Each row is followed by its group and then its class within the group.
[-0.48 -2.99  0.26  0.93  0.55  0.84  2.33 -0.23  2.43 -0.05  0.01  0.03
 -0.66  0.57  0.83 -0.26  3.15  1.36  0.55 -0.76 -0.18 -0.29  0.68  0.35
  0.79 -0.44 -0.38  0.21 -2.87  0.98  0.28 -0.15 -0.05 -0.09  0.29  1.46
  1.29  1.08 -0.41  0.19 -0.71 -0.69 -0.42 -0.04  0.72 -1.22  0.29 -0.63
 -0.40  0.13  0.05 -0.35 -0.01 -1.17 -0.08  0.10  0.34  0.84 -0.87 -1.16
  0.35  0.05 -2.05 -0.79  0.72] : [100] [58]
[ 0.76 -2.97 -1.31  1.88  0.09  4.23  2.03  0.45  0.03  1.21  1.21 -0.13
 -0.76  0.29  1.46 -1.96  2.68  0.03 -0.49 -1.07 -0.10 -0.25  0.26  0.50
  0.25 -2.98 -0.29  1.47 -0.32  2.14  0.52 -1.21 -0.56 -0.04  0.45  1.39
 -2.40 -0.36  0.54  1.06 -0.08  0.31  0.44  0.35 -0.13 -0.25  0.17 -0.65
 -0.17  0.23  0.69 -0.26 -0.42 -1.89 -0.64 -0.03  1.52 -1.21  0.16 -2.23
  0.19  0.78 -3.41 -0.65 -0.06] : [100] [58]
[ 0.13  0.13 -0.02  0.16  0.41 -2.55 -1.49  0.05 -0.07 -0.46 -2.90 -0.09
 -1.36 -1.20 -0.62  0.02  2.63 -0.36 -1.17  1.01 -0.56 -0.93 -0.10 -1.37
 -1.80 -0.73 -6.46 -0.72 -0.74 -1.60 -1.70  0.96  0.95  0.44 -0.05  2.81
  3.77 -0.31 -0.05  1.73 -0.29  1.00  0.22  0.55 -0.39 -0.76 -0.08  0.49
 -1.09 -1.00  0.14  0.52  0.50  0.29 -2.05 -0.30 -0.68 -0.11  0.26  0.06
  0.36 -0.29 -0.38  0.87  0.39] : [91] [75]
[-1.09 -2.23 -0.41  0.54 -0.60  0.88  0.81  0.59  0.28 -0.33  0.68  0.62
 -1.45  0.47  0.33 -0.55  4.12  0.00  0.38  1.18 -0.14 -0.23  0.47 -0.08
 -0.56 -0.65 -0.46  1.01 -0.36  0.31  0.69 -0.32 -0.43 -0.02  0.24  1.47
 -0.80  0.27 -0.24  1.15 -1.21  0.00 -0.35 -0.05  0.27 -0.82  0.02  0.17
 -0.49  0.46  0.42  0.21 -0.48 -1.00  0.36 -0.08 -0.26  1.09  0.11 -1.15
  0.60  0.18 -1.74  0.04  0.17] : [100] [76]
[-0.28 -1.37  0.04 -0.90 -0.76  0.61 -1.77 -0.68 -0.77  1.02  0.05  0.34
  0.27  0.87 -0.56 -0.74 -5.10 -1.76 -0.44 -0.63 -0.17 -0.15  0.14 -0.21
  0.20  0.55 -0.21 -1.16  0.40  1.38  0.85 -0.43  0.26 -0.15  0.21 -1.56
 -1.01 -0.21 -0.59 -0.83 -0.06 -0.31  0.21 -0.29  0.23  0.69  0.59 -0.68
  0.20 -0.80  1.26  1.09 -0.26  0.85 -0.73  0.17  1.13 -0.54  0.93 -0.24
  0.30 -0.12  0.35 -0.08  0.64] : [90] [63]
[ 0.23 -0.91  0.02 -1.34 -1.02  0.58 -1.19 -0.81  0.21  1.09 -0.56  0.56
  0.08  0.71  0.56 -0.83 -3.10 -0.64 -0.43  0.10 -0.12  0.24  0.49 -1.27
 -0.38 -0.31 -0.65 -1.34  0.70 -0.08 -0.13 -0.10  0.19 -0.19  0.16 -1.46
 -2.12 -0.26  0.13 -0.98  0.40  0.04 -0.21 -0.54 -0.49  0.35  0.09 -0.93
  0.47 -1.17  0.80  0.50  0.23  0.10 -0.10  0.10  0.77 -0.13  0.81 -0.22
  0.24  2.51 -0.10  0.10  0.07] : [90] [62]
[-2.23  0.15  0.15  0.11  0.55  0.08 -0.14 -0.63 -0.10  0.64 -0.32  0.13
 -1.02 -0.24 -0.37 -0.07 -0.36 -0.06 -0.17  0.06 -0.21  0.13  0.16 -0.20
 -0.60 -0.63  0.18  0.66 -0.18  0.08 -1.12 -0.37  0.09  0.08  0.01  0.87
 -1.60 -0.13  0.11  0.32  0.34 -0.33  0.66 -0.09 -0.37  0.01 -0.26 -1.32
  0.04 -1.09 -0.10 -0.47 -0.15 -0.12 -0.89  0.29 -0.31 -0.41 -0.27 -0.08
  0.00 -0.39 -0.77 -1.07  0.10] : [91] [75]
[ 0.19 -0.43 -0.77 -0.23  0.32 -1.32 -0.85  1.22 -0.13  0.16 -2.02  1.39
 -0.90 -0.67 -0.34 -0.48  1.56 -0.36 -0.39  0.37 -0.27 -0.65 -0.07 -1.38
 -0.79 -1.30 -0.32  0.14 -0.68 -0.39 -0.83  0.47  0.25  0.45  0.22  0.74
  0.19 -0.28  0.58  1.22 -0.20  0.43  0.22 -0.05 -0.51 -0.03 -0.36 -0.46
 -0.49 -1.36 -0.20  0.82  0.04 -0.18 -1.74  1.00 -0.84  0.28 -0.27 -0.48
  0.34 -0.41 -1.19  0.05  0.25] : [91] [75]
[ 0.52 -1.92 -0.22  1.38  1.13  2.53  0.88  0.48 -0.77 -0.69  0.97 -0.23
 -0.32  0.00  0.24 -0.25  3.77 -0.12 -0.35  0.00  0.27 -0.24  0.22  1.15
  1.14 -0.99  0.28  0.93 -1.74  0.04 -0.88 -0.58 -0.69 -0.68  0.02  1.22
  1.80 -0.16  0.70 -0.38 -0.23  0.12  0.34  1.24 -0.43 -0.48  0.32  0.25
 -0.20  0.78 -0.69 -0.58 -0.16 -1.99  0.01 -0.32  0.52 -0.11 -0.09 -1.04
  0.61  0.19 -0.49 -0.49  0.76] : [100] [73]
[ 0.18 -0.83 -0.38 -0.18 -1.12  3.28  1.92 -0.10 -0.60 -1.19  1.28  0.22
 -0.42  0.36  0.79  0.10  6.02 -0.08 -0.58  0.94  0.00  0.13  0.29  1.00
  0.13  0.57  0.50  1.28 -0.84 -0.10 -0.05  0.22 -0.67  0.21  0.20  0.65
 -2.97  0.25  0.09 -0.26  0.21  0.68 -0.36  0.51 -0.28  0.32 -0.13  0.58
 -0.06  0.83 -0.85 -0.66 -0.68 -1.22  0.01  0.60  1.22 -1.11 -0.13 -1.06
  0.07 -0.03  0.41 -0.21 -0.73] : [100] [58]
[-0.59 -1.39 -0.04  1.28  1.24  1.28  2.45  0.59  0.49  0.45  0.77 -0.03
 -0.61 -1.02  0.49  0.28  4.68  0.69  0.68 -0.67  0.14  0.20  0.03  0.51
  0.30 -1.29  0.22  1.48 -1.11  0.53  0.98 -0.26 -0.64 -0.07  0.31  1.08
 -0.82 -0.29  0.25  0.44 -0.24 -0.44  0.23  0.14  0.24 -0.39  0.28 -0.25
 -0.45  0.37 -0.39 -0.48 -0.18 -1.42 -0.11 -0.22  0.35  0.29 -0.23 -1.42
  0.45  1.02 -2.43 -0.63  0.25] : [100] [76]
[-0.58  0.95 -0.34  0.14 -1.18 -2.44 -1.62 -0.34 -0.42 -0.10  0.13 -0.05
 -0.74 -0.36 -0.30 -0.30  0.00  0.10 -0.63  0.91  0.15  0.61 -0.03 -0.69
  0.09  0.15 -0.80  0.41  0.55  1.02 -1.33  1.46  0.47 -0.10  0.62 -0.49
 -3.81  0.17 -0.45  0.69  0.05 -0.04 -0.22 -0.89  0.65 -0.68  0.03 -0.37
 -0.45 -0.55  0.90  0.04  0.12  0.31 -1.01  0.04  0.06 -0.09 -0.25  0.99
 -0.21 -0.19  0.33 -0.55 -0.81] : [91] [67]
[ 0.11  0.42 -0.02 -1.62 -0.47 -2.05 -0.65 -0.14 -0.36 -1.78 -1.22  0.59
  0.13 -0.01 -1.43  0.12  2.01 -0.31 -0.30  0.43  0.23  0.28  0.34 -1.39
 -0.21  0.53  0.76 -1.11  0.01 -0.88 -0.39  1.19  0.02  0.30  0.00 -0.91
 -0.64  0.40  0.69 -0.82  0.41  0.59 -0.31 -0.61  0.35  0.69 -0.40  0.52
  0.03 -0.73 -0.15  0.95 -0.40  0.98 -0.65 -0.13  0.08 -0.58 -0.07 -0.69
 -0.41 -0.31  0.26 -0.80 -0.11] : [91] [67]
[-0.12 -2.07 -0.26  0.10 -0.34  1.62  0.06  0.38  0.17 -1.24  0.74  0.43
 -0.55  0.72 -0.82 -0.25  4.08  0.30 -0.81  0.71  0.24 -0.23  0.33  0.51
  0.19  0.23  1.76  0.52 -0.48 -1.20 -0.56 -0.02 -0.72  0.07 -0.67  1.05
  2.40 -0.03  0.02  0.07  0.38  0.78  0.28 -0.19 -0.44 -1.55  0.77  0.33
 -0.90  0.27 -0.99  0.15 -0.18 -0.33  0.06  0.08  0.36  0.26 -0.13 -1.41
 -0.10  0.25 -0.74  0.45  0.02] : [100] [73]

Each row is followed by its group and then its class within the group.
[ 0.23 -0.58  0.10 -0.20  0.22 -0.07 -0.11 -0.15  0.58 -0.10 -0.65 -0.40
 -0.43 -0.27 -0.22  1.13 -0.60 -0.59 -0.04 -0.20 -0.46 -0.08  0.06 -2.17
  0.38 -0.48  0.00  0.54 -0.40  0.32 -0.02  0.78  1.43 -0.56  0.19 -0.62
  0.15  0.55  0.03 -0.01 -0.68 -0.62  0.00 -0.28  1.00  0.64  0.16 -0.24
  0.04 -0.32 -1.60 -0.24 -0.20  0.14  0.32  0.17  0.18 -0.69 -0.08 -0.19
  0.69  0.13  0.01 -0.02  0.43] : V S
[ 1.21 -0.73  0.19  0.23  0.19 -0.03 -0.56 -0.04  0.29  0.26 -0.98  0.41
 -0.19 -0.10 -0.03  0.17 -0.38 -0.56 -0.24 -0.17 -0.15  0.14  0.13 -2.19
  0.58 -0.76  0.15 -0.03 -0.10  0.78 -0.32  0.21  1.48 -0.36  0.57  0.34
  0.31  0.29  0.18 -0.38 -0.65 -0.79 -0.26 -0.55  1.02  0.66  0.20  0.13
 -0.06 -0.65 -2.63 -0.10 -0.33 -0.19 -0.05 -0.28  0.54 -1.07  0.35 -0.45
  0.97  0.48  0.02 -0.18  0.48] : V S
[ 0.23 -0.43  0.21 -0.46  0.44  0.87 -0.64  0.13  0.84  1.20 -0.08  0.35
 -0.29 -0.07  0.07  0.13  0.20  0.07 -0.07  0.02 -0.74  0.06  1.08 -1.71
  0.82 -0.67 -0.06  0.64 -0.15  0.26 -0.20  0.72  0.65 -0.38  0.32 -0.01
  0.20  0.13  0.00 -1.02 -0.14 -2.52  0.29 -0.41  0.32  0.16  0.34 -0.02
  0.37 -0.26 -1.78 -0.35  0.42 -0.43 -0.19  0.15 -0.01 -0.93  0.22 -0.54
  1.17  0.72 -0.36 -0.07  0.16] : G A
[-1.01 -0.34  0.37 -0.03 -0.06 -0.24  0.00 -0.11  0.63  0.07 -0.06 -0.80
 -0.70 -0.03 -1.69  1.32 -0.87 -0.26  0.00  0.06 -0.87 -0.31  0.09 -2.68
  0.21 -0.47 -0.51  0.30 -0.82  0.56  0.15  1.12  1.62 -0.74  0.14  0.48
 -0.06  0.89  0.03 -0.23 -0.85 -1.26  0.02 -0.19  0.84  1.43 -0.23 -0.80
  0.23  0.10  0.22 -0.36  0.04  0.25 -0.53  0.86 -0.65 -0.06  0.28  0.21
  0.37  0.02 -0.12 -0.62  0.00] : C U
[-0.15  0.09  0.12 -0.36  0.30  0.55 -0.58 -0.10  0.67  0.68  0.42  0.01
 -0.29  0.10 -0.14  0.34  0.12 -0.42 -0.20 -0.24 -0.59 -0.03  1.03 -1.46
  0.76 -0.24  0.21  0.70 -0.41  0.16  0.08  0.30  0.24 -0.26 -0.16 -0.73
  0.35  0.57 -0.03 -0.10 -0.05 -0.73 -0.03 -0.16  0.43  0.47 -0.05  0.04
  0.54  0.08 -1.14  0.02  0.48 -0.49 -0.56  0.07  0.34 -0.63  0.18 -0.59
  0.42  0.57 -0.66  0.17  0.14] : G R
[-0.58  0.12 -0.34 -0.75  0.20 -0.48  0.64 -0.18 -0.01 -0.57  0.04 -0.31
  0.02 -0.48 -1.01  1.01 -0.68  0.82  0.19  0.49 -0.67 -0.47  0.32 -0.16
  0.12  0.15 -0.03 -0.43 -0.93 -0.30  0.13  0.64  1.43  0.19 -0.21  0.72
 -0.86  0.03  0.12 -0.72 -0.77 -1.21  0.15  0.49 -0.14 -0.47 -0.13 -1.11
 -0.10  0.18  0.35 -0.48  0.35  0.27  0.55  0.75 -0.44 -0.05 -1.05  0.10
 -0.28 -0.48 -0.07 -0.17 -0.33] : E W
[ 0.37 -0.59 -0.23 -0.96  0.36 -0.52  0.67 -0.28 -0.21 -0.53 -0.21 -0.02
 -0.19 -0.94 -0.73  1.23 -0.71  1.01  0.26  0.60 -0.84 -0.34  0.13 -0.86
  0.31  0.08  0.23 -0.77 -1.12 -0.18  0.13  0.52  2.06  0.01  0.16  0.77
 -0.98 -0.42  0.05 -1.77 -0.56 -1.89  0.39 -0.14 -0.12 -0.66  0.37 -1.65
 -0.18 -0.23 -0.70 -0.84  0.53  0.31  1.38  0.51 -0.44 -0.45 -1.26  0.07
  0.30 -0.29  0.00 -0.21 -0.34] : E Q
[ 0.34 -0.52  0.33  0.23  0.33  0.46 -1.04  0.06  0.30  0.94 -0.44  0.57
 -0.16  0.15  0.10 -0.36  0.22  0.07 -0.04  0.03 -0.30  0.15  0.36 -1.76
  0.50 -0.68 -0.19  0.09  0.23  0.77 -0.17 -0.04  0.68 -0.14  0.42  0.70
  0.39 -0.16 -0.06 -0.85 -0.11 -1.49  0.05 -0.52  0.59  0.73  0.31  0.16
  0.28 -0.15 -1.55 -0.14  0.01 -0.41 -0.59 -0.04  0.11 -0.72  0.72 -0.17
  0.73  0.76 -0.06 -0.17  0.42] : G R
[-0.07 -1.17  0.39  0.23  0.57 -0.11 -0.12 -0.04  0.03  0.14 -0.60 -0.19
 -0.35 -0.11 -0.65  1.37 -0.60 -0.48 -0.09  0.03 -0.76 -0.13 -0.10 -2.66
  0.32 -0.51  0.01  0.45 -0.01  0.87  0.16  0.31  1.30 -0.77  0.41  0.05
  0.79 -0.11 -0.16 -0.60 -0.50 -0.06  0.13 -0.45  0.96  1.27  0.12 -0.36
  0.04 -0.10  0.15 -0.29  0.31  0.21 -0.07  0.69 -0.05 -0.66 -0.13 -0.09
  0.87  0.35 -0.16 -0.46  0.47] : C U
[ 0.31 -0.54 -0.23 -0.63  0.07 -0.25  0.46  0.00 -0.14 -0.33 -0.41  0.10
  0.32 -0.47 -0.17  0.44 -0.56  0.66  0.39  0.20 -0.39 -0.18  0.04  0.33
  0.06  0.09  0.27 -0.39 -0.27 -0.33  0.07  0.19  0.73  0.18  0.01  0.34
 -0.56 -0.33  0.13 -0.62 -0.42 -0.78  0.17  0.23 -0.36 -0.88  0.11 -0.75
 -0.27  0.18  0.13 -0.29  0.23  0.25  0.83  0.12 -0.20 -0.21 -1.03 -0.09
  0.14 -0.27  0.09  0.26 -0.22] : E W
[-0.07 -0.71  0.18 -0.47  0.61 -0.01 -0.17 -0.03  0.95 -0.11 -0.72 -0.11
 -0.65 -0.47 -1.35  1.03 -0.24 -0.25  0.07 -0.03 -0.83 -0.13  0.90 -3.00
  0.93 -0.77 -0.18 -0.07 -0.54  0.32 -0.17  0.86  2.01 -0.23  0.30  0.27
 -0.33  0.64  0.21 -1.17 -0.68 -2.04  0.54 -0.37  0.97  0.42  0.07 -1.12
  0.10 -0.37 -2.14 -0.83  0.05 -0.36  0.12  0.28 -0.16 -1.18  0.31  0.18
  0.75  0.47  0.21 -0.32  0.36] : V S
[ 0.19  0.04 -0.35 -0.47  0.04 -0.37  0.51 -0.20 -0.25 -0.16 -0.04  0.22
 -0.13 -0.61 -0.38  0.25 -0.18  1.36  0.30  0.70 -0.27 -0.22 -0.44  0.03
 -0.09  0.18 -0.09 -0.97 -0.85  0.04 -0.07  0.21  1.49  0.20  0.09  1.22
 -0.83 -0.48  0.04 -1.46 -0.41 -2.16  0.56 -0.29 -0.29 -0.42  0.34 -1.06
 -0.16 -0.28 -1.22 -0.67 -0.28  0.16  0.74  0.22 -0.48  0.01 -0.38  0.47
 -0.02 -0.31  0.45 -0.19 -0.38] : E Q
